keleg: [ 1.83  3.89 -2.39  1.59 -2.60  0.55 -5.01 -0.12  1.02 -4.57]
Ginof: [ 1.83  3.89 -2.39  1.59 -2.60  8.49 -3.36 -0.12  1.02 -4.57]
sulo: [ 0.08 -3.27  3.41 -1.07  0.28 -0.68  0.97 -0.76 -0.66 -4.20]
tulu: [ 0.35 -1.82 -3.33 -0.29 -0.54 -0.07 -0.88 -1.27  4.91  3.17]
Gito: [-0.50  1.47  2.47  0.60 -0.89  0.14 -0.77  1.21 -3.69  0.95]
bago: [-0.38 -0.70  2.43 -1.25  1.42 -0.90 -1.79  3.33 -6.60 -3.57]
Kalet: [-2.46 -3.27  3.41 -1.07  0.28 -0.68  2.61  8.48 -1.80 -2.27]
Gupud: [ 0.08 -3.27  3.41 -1.07  0.28 -0.68  2.61  8.48 -1.80 -2.27]
which: [ 1.83  3.87 -2.37  1.58 -2.59  8.49 -3.36 -0.11  1.03 -4.55] | Ginof
which: [-2.46 -3.27  3.41 -1.07  0.28 -0.68  2.61  8.48 -1.80 -2.27] | Kalet
which: [-2.46 -3.28  3.40 -1.09  0.28 -0.68  2.60  8.49 -1.80 -2.27] | Kalet
which: [ 0.09 -3.27  3.42 -1.07  0.27 -0.67  0.97 -0.75 -0.66 -4.20] | sulo

Toz: [-5.78 -5.78 -0.07 -2.60]
mer: [-3.84 -5.79  2.69 -3.64]
Puf: [-5.24 -6.50 -0.07 -2.60]
gone Toz: [-5.78 -2.60 -5.78] | [-0.07]
which: [-3.85 -5.79  2.70 -3.64] | mer
which: [-5.77 -5.79 -0.06 -2.62] | Toz
where: [-5.79] | mer, 1
where: [-3.84] | mer, 0
where: [-6.50] | Puf, 1

